Below are the code and all the weights of a small trained network. Each question names an input and a target symbol and asks about switching units off, where a switched-off unit gives its printed mean instead of its output.

import numpy as np


def w(rows, s, z=0):
    codes = np.array(rows[::2]) - 128.0
    scale = np.full(codes.shape[1], s)
    scale[-1] = z or s
    return codes * scale


def f(y):
    return np.maximum(y, 0)


def softmax(a):
    e = np.exp(a - a.max(-1, keepdims=True))
    return e / e.sum(-1, keepdims=True)


def log_softmax(a):
    a = a - a.max(-1, keepdims=True)
    return a - np.log(np.exp(a).sum(-1, keepdims=True))


def net(x, mask):
    ids = ['ΓΨαδζηλμξστω'.index(c) for c in x.split()]
    T = len(ids)
    res = E[ids] + P[:T]
    q, k, v = (res @ M[0].T for M in (Q, K, V))
    z = softmax(np.where(np.tri(T) > 0, q @ k.T / 4**0.5, -1e9)) @ v
    res = res + np.where(mask[0], z, O[0][:, -1]) @ O[0][:, :-1]
    y = f(res @ A[0][:, :-1].T + A[0][:, -1])
    res = res + np.where(mask[1:17], y, B[0][:, -1]) @ B[0][:, :-1]
    return log_softmax(res[-1] @ U[:, :-1].T + U[:, -1])


Q, K, V, O, A, B = {}, {}, {}, {}, {}, {}
E = w([
[121,133,173,209,203],'Γ',
[42,104,82,141,184],'Ψ',
[53,66,185,140,73],'α',
[141,170,68,145,67],'δ',
[135,107,157,95,6],'ζ',
[188,231,60,202,80],'η',
[118,15,148,116,77],'λ',
[96,189,83,152,175],'μ',
[109,164,190,70,166],'ξ',
[138,128,224,156,125],'σ',
[53,121,117,108,119],'τ',
[100,61,142,44,91],'ω',
],0.022)
P = w([
[201,104,65,53,106],'0',
[115,143,109,221,146],'1',
[47,162,156,55,87],'2',
[183,128,109,129,101],'3',
[131,129,116,203,162],'4',
[2,160,167,24,102],'5',
[190,134,104,128,99],'6',
[137,110,118,196,165],'7',
],0.012)
Q[0] = w([
[92,2,150,174,177],'H0',
[171,124,56,108,219],'H0',
[218,150,92,119,190],'H0',
[91,46,127,23,79],'H0',
],0.0084)
K[0] = w([
[116,70,155,164,180],'H0',
[159,114,67,97,148],'H0',
[255,134,85,142,84],'H0',
[129,106,148,53,131],'H0',
],0.014)
V[0] = w([
[219,41,1,124,142],'H0',
[23,121,170,250,102],'H0',
[77,124,155,199,213],'H0',
[211,19,172,79,84],'H0',
],0.0057)
O[0] = w([
[110,61,110,171,125,27],'H0',
[23,33,196,101,62,251],'H0',
[254,87,195,233,234,52],'H0',
[223,83,236,73,67,93],'H0',
],0.007,0.0028)
A[0] = w([
[111,169,51,143,130,108],'N0',
[88,120,150,132,95,181],'N1',
[80,131,146,83,119,158],'N2',
[205,167,58,133,154,255],'N3',
[161,169,182,166,201,66],'N4',
[115,159,119,181,154,251],'N5',
[249,63,121,139,124,72],'N6',
[130,191,91,60,134,101],'N7',
[146,102,124,151,43,92],'N8',
[118,160,146,100,117,99],'N9',
[83,120,145,158,159,35],'N10',
[121,82,165,147,211,223],'N11',
[128,233,131,133,151,111],'N12',
[149,120,82,144,170,102],'N13',
[167,131,146,129,88,183],'N14',
[115,120,130,79,181,71],'N15',
],0.015,0.0048)
B[0] = w([
[191,91,145,111,183,248],'N0',
[99,144,40,111,138,234],'N1',
[192,91,148,184,205,236],'N2',
[1,106,163,96,133,218],'N3',
[94,93,135,116,26,178],'N4',
[170,88,84,59,114,229],'N5',
[105,218,63,153,190,187],'N6',
[102,119,145,227,40,223],'N7',
[163,128,176,186,148,249],'N8',
[80,134,92,156,152,178],'N9',
[77,163,186,112,157,178],'N10',
[156,165,94,104,95,217],'N11',
[242,158,176,73,108,214],'N12',
[81,161,195,255,157,165],'N13',
[131,158,155,71,159,200],'N14',
[151,133,49,135,75,148],'N15',
],0.0077,0.012)
U = w([
[171,133,58,36,74,158],'Γ',
[158,2,127,56,111,105],'Ψ',
[101,110,134,193,73,62],'α',
[84,105,194,169,167,3],'δ',
[80,138,133,26,81,151],'ζ',
[99,180,199,71,188,96],'η',
[151,40,29,116,66,171],'λ',
[67,208,94,177,146,92],'μ',
[195,85,76,255,105,106],'ξ',
[199,129,122,115,174,213],'σ',
[85,125,71,55,141,220],'τ',
[150,149,168,183,120,158],'ω',
],0.0089,0.0036)

Each question gives the input, a string of symbols that net reads in full, and the target symbol t.
The units are the heads (4 rows each of Q, K, V and O) and the neurons (one row each of A and B). Each row of codes is followed by its name. A weight is (code - 128) times the scale printed after its matrix; where a second scale follows, it is the last column's (O, A, B and U).
mask holds one flag per unit, heads first, then neurons. A switched-off unit (its flag False) gives its mean, the last column of its rows in O or B, instead of its output. The means were averaged over made-up inputs and are rounded, as every weight is.
A unit's drop is (log p(t) with every unit on - log p(t) with that unit switched off) / (log p(t) with every unit on - log p(t) with every unit switched off).
The circuit of an input: a set's keep is (log p(t) with only the set's units on - log p(t) with every unit switched off) / (log p(t) with every unit on - log p(t) with every unit switched off). Starting from the 12 units with the biggest drops (on a tie, the unit counted first), units are removed one at a time, each time the one whose removal leaves the highest keep (on an exact tie, the one counted first), for as long as the keep stays at least 0.8.
units of the circuit, in order: the units of the circuit, biggest drop first
most important unit: the unit with the biggest drop
top k neurons: the k neurons with the biggest drops, biggest first
drop when u is switched off: that unit's drop, to one decimal
input Ψ ζ σ ξ Ψ α, target δ: units of the circuit, in order	[N2]
input δ τ λ ξ η, target σ: units of the circuit, in order	[N0 N12]
input η ω α, target δ: units of the circuit, in order	[N2 N5]
input ζ μ λ λ σ δ, target ξ: top 2 neurons	[N7 N2]
input σ λ μ, target σ: units of the circuit, in order	[N12 N0 H0]
input λ ζ Γ λ Γ μ ξ η, target σ: top 3 neurons	[N0 N5 N12]
input λ η ω η ζ μ, target σ: top 3 neurons	[N12 N0 N2]
input τ ω μ λ σ, target ζ: top 3 neurons	[N4 N2 N8]
input λ Γ η λ, target σ: top 2 neurons	[N6 N7]
input η τ ω λ Γ, target α: top 2 neurons	[N4 N13]
input λ μ τ ω τ ω, target λ: drop when H0 is switched off	0.0
input λ η ζ ξ δ λ λ, target σ: drop when N6 is switched off	0.4
input λ Γ η ω λ τ μ ξ, target Γ: drop when N11 is switched off	0.2
input ξ α λ ξ μ, target η: most important unit	N13
